(in the rows, 128 means zero)
Each row is followed by its group and then its class within the group.
[118 141 146 127 113 127  94 110 130 127 128 111 221 123 139 147 130 114
 133 134 115 126 150 126 148 122 150 144 121 120 123 131 117 141 117  97] -> T.<39>
[124 129 143 128 117 131 106 124 124 118 130  92 216 120 136 141 127 112
 133 132 136 123 155 128 143 120 144 142 113 128 130 122 129 139 115 108] -> T.<32>
[111 124 150 141 109 119 148 120 124 135 127 115 173 127 147 134 108 100
 157 144 121 132 133 118 133 124 127 143 134 142 123 164  96 142 129 105] -> Z.<20>
[131 126 137 137 122 131 124 123 128 104 138 120 216 128 136 148 114 122
 157 138 125 124 165 139 143 122 108 144 134 134 126 143 123 138 119 108] -> T.<25>
[120 120 147 135 127 121 150 124 136 118 116 131 126 137 140 121 136 117
 117 127 117 125 119 122 120 108 154 132 146 127 143 145 125 127 127 123] -> J.<29>
[113 107 152 129 114 129 155 122 122 122 116 126 163 125 152 140  90 109
 188 141 111 122 138 111 137 139  85 150 148 127 126 142 138 138 131 104] -> Z.<21>
[119 119 155 139 122 127 143 119 126 118 117 117 161 119 136 122 136 115
 133 118 120 130 118 124 124 115 162 130 134 135 142 136 119 137 120 121] -> J.<30>
[122 130 164 134 106 131 121 126 124 108 131 102 252 121 148 149 121 107
 151 135 113 123 157 126 164 105 160 155 141 132 129 143 134 147 108  75] -> T.<39>
[114 113 144 135 118 128 168 117 127 111 126 133 129 125 138 123 117 108
 140 117 126 126 120 123 117 117 124 138 136 135 150 155 123 136 131 125] -> J.<28>
[108 134 152 134 110 136 132 132 128 119 131 122 226 121 139 129 122 108
 155 130  94 124 155 124 150 121 121 150  88 133 132 152 137 135 119  97] -> T.<25>
[114 116 149 135 112 141 152 122 128 128 129 139 154 129 143 153  89 104
 167 142 125 129 131 113 131 134  81 148 140 134 120 161 112 136 133 119] -> Z.<21>
[120 110 149 130 118 130 146 116 121 113 119 102 170 127 139 136 117  94
 121 118 123 127 122 113 115  95 111 138 132 135 100 158 115 143 127 121] -> J.<30>
[107 127 156 124 110 126 117 136 131 125 136  91 241 124 137 140 125 115
 145 139 128 134 152 129 137 142 115 139  92 134 127 146 147 143 121  86] -> T.<25>
[109 134 147 128 111 138 140 128 122 115 146 115 210 135 146 134 119 111
 162 137 110 124 141 123 146 128 119 156 112 124 123 142 138 138 122 107] -> T.<25>
[119 117 163 137 115 118 161 115 128 111 124 123 175 131 159 122 118  96
 156 134 115 128 123 125 125 123 137 151 170 131 132 164 143 130 128 109] -> J.<29>
[124 112 148 127 124 120 125 114 132 123 123 128 176 130 157 152 103 108
 161 140 124 127 141 119 141 137  97 144 155 128 120 158 122 132 130 116] -> Z.<41>
[114 135 153 122 100 139  93 136 127 114 128 109 252 127 142 156 114 109
 137 126 113 132 146 126 154 114 137 147 121 128 122 123 131 139 113  83] -> T.<32>
[119 136 151 135 105 131  95 120 129 129 130 112 244 130 141 156 115 125
 138 144 121 127 164 119 149 128 142 141 115 124 128 137 120 141 120  83] -> T.<32>
[110 106 157 151 114 112 168 117 123 117 112 114 146 122 148 117 113  97
 161 136 115 125 125 111 127 108 116 146 134 135 146 162 130 133 131 112] -> J.<28>
[113 108 160 133 105 123 146 133 124 126 127 119 179 127 148 137 105 129
 167 143 119 127 147 115 131 134 124 150 141 136 125 145 125 149 124  96] -> Z.<21>
[111 139 146 120 110 141 104 124 128 129 126 103 236 118 138 133 121  98
 145 136 119 128 158 132 155 135 119 134  81 130 126 129 134 135 121 100] -> T.<32>
[115 115 153 139 122 134 175 123 129  97 122 124 149 129 149 112 122  93
 158 128 127 132 117 130 115 102 114 144 139 135 142 165 139 136 132 123] -> J.<28>
[125 119 145 135 125 125 141 126 125 130 123 126 159 127 144 143 101 119
 174 136 122 126 139 127 141 135 114 147 157 144 114 137 105 149 127 126] -> Z.<20>
[123 116 157 137 115 116 126 115 129 131 123 155 174 130 156 149 100 111
 162 136 124 121 127 116 127 138 106 144 168 130 134 162 117 144 140 108] -> Z.<41>
[115 113 150 140 115 121 140 116 132 135 126 129 182 128 156 148  99 105
 147 147 109 125 146 114 144 126 127 136 138 131 128 176  90 137 123  89] -> Z.<20>
[119 137 152 136 105 138 114 125 124 120 141 119 252 131 133 157 108 101
 136 138 116 118 154 125 144 120 127 153 118 134 126 158 112 135 120  92] -> T.<39>
[112 133 136 129 111 141 110 133 124 130 127 104 224 118 138 149 119 111
 153 141 117 128 149 128 148 140  98 142  97 137 120 129 115 143 123 107] -> T.<32>
[129 113 137 130 133 124 162 119 128 120 115 124  99 127 137 113 130 113
 147 121 126 130 119 133 113 120 128 137 147 128 138 129 145 123 129 139] -> J.<29>
[117 107 146 142 144 120 173 115 126 107 119 124 132 129 142 132 112 107
 141 121 128 124 122 113 117 113 137 139 149 141 140 152 113 142 131 137] -> J.<30>
[115 133 152 133 105 135 102 132 127 113 133 109 252 124 148 142 119 115
 150 145 118 129 170 123 151 121 129 144 108 137 137 133 135 140 114  74] -> T.<25>
[118 112 148 124 128 124 163 115 120 120 112 107 149 122 150 120 144  89
 153 120 117 130 124 125 127 109 123 141 114 132 141 146 134 134 124 129] -> J.<30>
[115 129 136 135 116 137 112 125 128 133 129  90 250 115 141 145 117 108
 168 136 105 120 178 134 163 125 103 152  92 135 124 127 125 144 115  99] -> T.<25>
[128 108 143 126 134 136 143 123 130 119 133 137 139 127 143 157  80 107
 154 129 130 131 135 128 111 147  62 138 131 137 119 158 113 147 147 137] -> Z.<21>

Each row is followed by its group and then its class within the group.
[137 135 136 133 123 139 137 133 127 126 155 135 135 144 144 104 129 149
 132 130 136 149 139 128 113 134 154 138 144  96 135 153 132 127  85 152] -> <89>.mg
[133 152 132 161 116 163 148 138 163 115 143 116 121 140 128  71 148 116
 128 132 136 131 135 121 132 124 150 118 108 106 132 147 139 105 129 148] -> <84>.bl
[130 124  78 133 130 117 135 128 162 139 165 115 129 135 120 120 143 148
 109 142 152 128 141 128 124 130 120 113 124 107 127 146 125 113 107 147] -> <86>.bg
[127 153 132 162 108 149 139 130 167 131 136 122 123 131 135  69 142 125
 121 132 142 138 138 131 144 128 137 133 102 101 139 137 131 109 139 153] -> <84>.Rn
[127 143  88 131 115 124 138 120 171 141 169 127 103 150 116 116 140 154
  97 147 139 128 165 163 136 129 124 140 136  93 109 142 130 133  97 155] -> <86>.pc
